Below is a small trained network, with its code and all its weights. Each question gives an input and a target symbol and asks what happens when units are switched off, that is, made to give their printed mean instead of their output.

import numpy as np


def w(rows, s, z=0):
    codes = np.array(rows[::2]) - 128.0
    scale = np.full(codes.shape[1], s)
    scale[-1] = z or s
    return codes * scale


def norm(h):
    return h / np.sqrt((h * h).mean(-1, keepdims=True) + 1e-5)


def f(y):
    return y / 2 * (1 + np.tanh(0.7978845608 * (y + 0.044715 * y**3)))


def softmax(a):
    e = np.exp(a - a.max(-1, keepdims=True))
    return e / e.sum(-1, keepdims=True)


def log_softmax(a):
    a = a - a.max(-1, keepdims=True)
    return a - np.log(np.exp(a).sum(-1, keepdims=True))


def net(x, mask):
    ids = ['αβημξπφω'.index(c) for c in x.split()]
    T = len(ids)
    res = E[ids] + P[:T]
    u = 0
    for l in range(2):
        q, k, v = (norm(res) @ M[l].T for M in (Q, K, V))
        z = softmax(np.where(np.tri(T) > 0, q @ k.T / 4**0.5, -1e9)) @ v
        res = res + np.where(mask[u], z, O[l][:, -1]) @ O[l][:, :-1]
        u += 1
        y = f(norm(res) @ A[l][:, :-1].T + A[l][:, -1])
        res = res + np.where(mask[u : u + 16], y, B[l][:, -1]) @ B[l][:, :-1]
        u += 16
    return log_softmax(norm(res)[-1] @ U[:, :-1].T + U[:, -1])


Q, K, V, O, A, B = {}, {}, {}, {}, {}, {}
E = w([
[25,116,139],'α',
[252,134,63],'β',
[127,184,159],'η',
[89,150,155],'μ',
[20,140,159],'ξ',
[180,145,161],'π',
[85,172,144],'φ',
[18,85,135],'ω',
],0.011)
P = w([
[170,110,76],'0',
[90,239,245],'1',
[34,77,73],'2',
[140,204,215],'3',
[69,255,227],'4',
[46,71,114],'5',
],0.0085)
Q[0] = w([
[98,254,149],'L0H0',
[66,248,39],'L0H0',
[75,228,62],'L0H0',
[174,46,156],'L0H0',
],0.0054)
K[0] = w([
[88,248,10],'L0H0',
[79,45,51],'L0H0',
[2,81,84],'L0H0',
[155,134,206],'L0H0',
],0.0064)
V[0] = w([
[177,116,156],'L0H0',
[130,129,179],'L0H0',
[67,77,2],'L0H0',
[111,166,54],'L0H0',
],0.0072)
O[0] = w([
[133,126,63,17],'L0H0',
[76,146,2,93],'L0H0',
[201,92,216,236],'L0H0',
[149,140,212,254],'L0H0',
],0.0043,0.0013)
A[0] = w([
[69,133,102,126],'L0N0',
[80,96,26,70],'L0N1',
[130,227,134,2],'L0N2',
[74,113,132,92],'L0N3',
[128,136,129,104],'L0N4',
[134,2,168,128],'L0N5',
[146,147,146,83],'L0N6',
[114,155,85,98],'L0N7',
[164,112,224,17],'L0N8',
[183,97,184,4],'L0N9',
[152,254,127,118],'L0N10',
[97,137,130,5],'L0N11',
[68,215,189,140],'L0N12',
[63,223,185,143],'L0N13',
[78,155,149,68],'L0N14',
[132,122,145,99],'L0N15',
],0.0094,0.0026)
B[0] = w([
[165,161,174,154],'L0N0',
[92,149,230,141],'L0N1',
[74,96,130,153],'L0N2',
[149,167,137,155],'L0N3',
[123,127,125,126],'L0N4',
[2,144,145,145],'L0N5',
[109,126,127,129],'L0N6',
[115,133,152,123],'L0N7',
[156,175,131,141],'L0N8',
[148,146,157,119],'L0N9',
[27,77,131,194],'L0N10',
[163,140,118,122],'L0N11',
[195,121,80,248],'L0N12',
[183,109,64,254],'L0N13',
[178,131,126,161],'L0N14',
[136,136,118,126],'L0N15',
],0.0065,0.0069)
Q[1] = w([
[95,135,196],'L1H0',
[193,15,24],'L1H0',
[125,149,2],'L1H0',
[210,106,216],'L1H0',
],0.0094)
K[1] = w([
[77,108,171],'L1H0',
[189,135,58],'L1H0',
[150,102,124],'L1H0',
[121,251,153],'L1H0',
],0.017)
V[1] = w([
[32,155,32],'L1H0',
[90,211,3],'L1H0',
[111,92,136],'L1H0',
[10,118,122],'L1H0',
],0.0048)
O[1] = w([
[134,11,44,163],'L1H0',
[140,120,3,255],'L1H0',
[108,75,119,95],'L1H0',
[168,89,192,44],'L1H0',
],0.0052,0.0011)
A[1] = w([
[214,89,188,172],'L1N0',
[92,199,81,69],'L1N1',
[91,38,121,55],'L1N2',
[26,117,109,107],'L1N3',
[79,249,82,5],'L1N4',
[213,97,36,98],'L1N5',
[254,201,130,85],'L1N6',
[80,188,82,11],'L1N7',
[44,114,118,147],'L1N8',
[171,115,19,89],'L1N9',
[158,74,203,176],'L1N10',
[90,129,210,85],'L1N11',
[197,14,181,87],'L1N12',
[75,163,105,43],'L1N13',
[122,168,134,180],'L1N14',
[109,53,68,145],'L1N15',
],0.0088,0.0033)
B[1] = w([
[172,159,53,143],'L1N0',
[136,43,138,171],'L1N1',
[190,139,144,146],'L1N2',
[245,184,132,164],'L1N3',
[175,3,161,186],'L1N4',
[56,196,103,232],'L1N5',
[255,118,157,254],'L1N6',
[167,32,106,139],'L1N7',
[240,137,106,164],'L1N8',
[43,120,89,237],'L1N9',
[149,108,27,143],'L1N10',
[134,187,56,145],'L1N11',
[162,14,109,123],'L1N12',
[144,131,121,124],'L1N13',
[172,130,152,167],'L1N14',
[87,159,206,179],'L1N15',
],0.0058,0.0049)
U = w([
[189,188,38,83],'α',
[183,27,107,86],'β',
[52,166,110,191],'η',
[131,248,181,90],'μ',
[122,104,216,254],'ξ',
[97,76,66,111],'π',
[166,152,210,103],'φ',
[197,147,139,104],'ω',
],0.014,0.0051)

Each question gives the input, a string of symbols that net reads in full, and the target symbol t.
The units are the heads (4 rows each of Q, K, V and O) and the neurons (one row each of A and B). Each row of codes is followed by its name. A weight is (code - 128) times the scale printed after its matrix; where a second scale follows, it is the last column's (O, A, B and U).
mask holds one flag per unit, layer by layer, with each layer's heads first. A switched-off unit (its flag False) gives its mean, the last column of its rows in O or B, instead of its output. The means were averaged over made-up inputs and are rounded, as every weight is.
A unit's drop is (log p(t) with every unit on - log p(t) with that unit switched off) / (log p(t) with every unit on - log p(t) with every unit switched off).
The circuit of an input: a set's keep is (log p(t) with only the set's units on - log p(t) with every unit switched off) / (log p(t) with every unit on - log p(t) with every unit switched off). Starting from the 12 units with the biggest drops (on a tie, the unit counted first), units are removed one at a time, each time the one whose removal leaves the highest keep (on an exact tie, the one counted first), for as long as the keep stays at least 0.8.
circuit, biggest first: the units of the circuit, biggest drop first
most important unit: the unit with the biggest drop
k most important neurons: the k neurons with the biggest drops, biggest first
top k neurons in layer l: the k neurons of layer l with the biggest drops, biggest first
input β β ω φ π, target β: 4 most important neurons => [L1N4 L0N10 L0N2 L1N1]
input β π β ξ, target α: circuit, biggest first => [L0N12 L0N13]
input α β ξ β ξ α, target φ: top neuron in layer 0 => [L0N10]
input ω ω β β β μ, target β: circuit, biggest first => [L0N0 L0N10]
input μ ω α, target μ: 3 most important neurons => [L1N4 L0N5 L1N3]
input β β β η, target α: circuit, biggest first => [L0N12 L0N13 L1N15]
input β β α ξ ω, target β: 3 most important neurons => [L0N1 L0N5 L0N13]
input β ω ξ β ω, target β: 3 most important neurons => [L0N1 L0N12 L0N13]
input β φ π φ, target α: 2 most important neurons => [L0N5 L0N12]
input π α ω ω, target η: 3 most important neurons => [L1N5 L1N9 L0N12]
input ξ π φ β, target β: top 2 neurons in layer 0 => [L0N13 L0N12]
input β π α β ω μ, target β: top 3 neurons in layer 0 => [L0N0 L0N10 L0N1]
input π ω α β π, target π: 2 most important neurons => [L0N10 L0N2]
input β ω ξ β α, target β: most important unit => L0N1
input ω π β ξ β η, target α: 3 most important neurons => [L0N10 L1N6 L0N1]
input β μ μ π, target α: top 3 neurons in layer 1 => [L1N6 L1N5 L1N12]
input φ ξ π, target μ: top 3 neurons in layer 0 => [L0N13 L0N12 L0N5]
input β β π ω, target α: top 2 neurons in layer 1 => [L1N6 L1N5]
input β β β μ φ, target β: 2 most important neurons => [L0N10 L1N4]
input β α π π, target α: 3 most important neurons => [L0N8 L0N5 L1N6]
input β ω β α, target α: most important neuron => [L0N13]
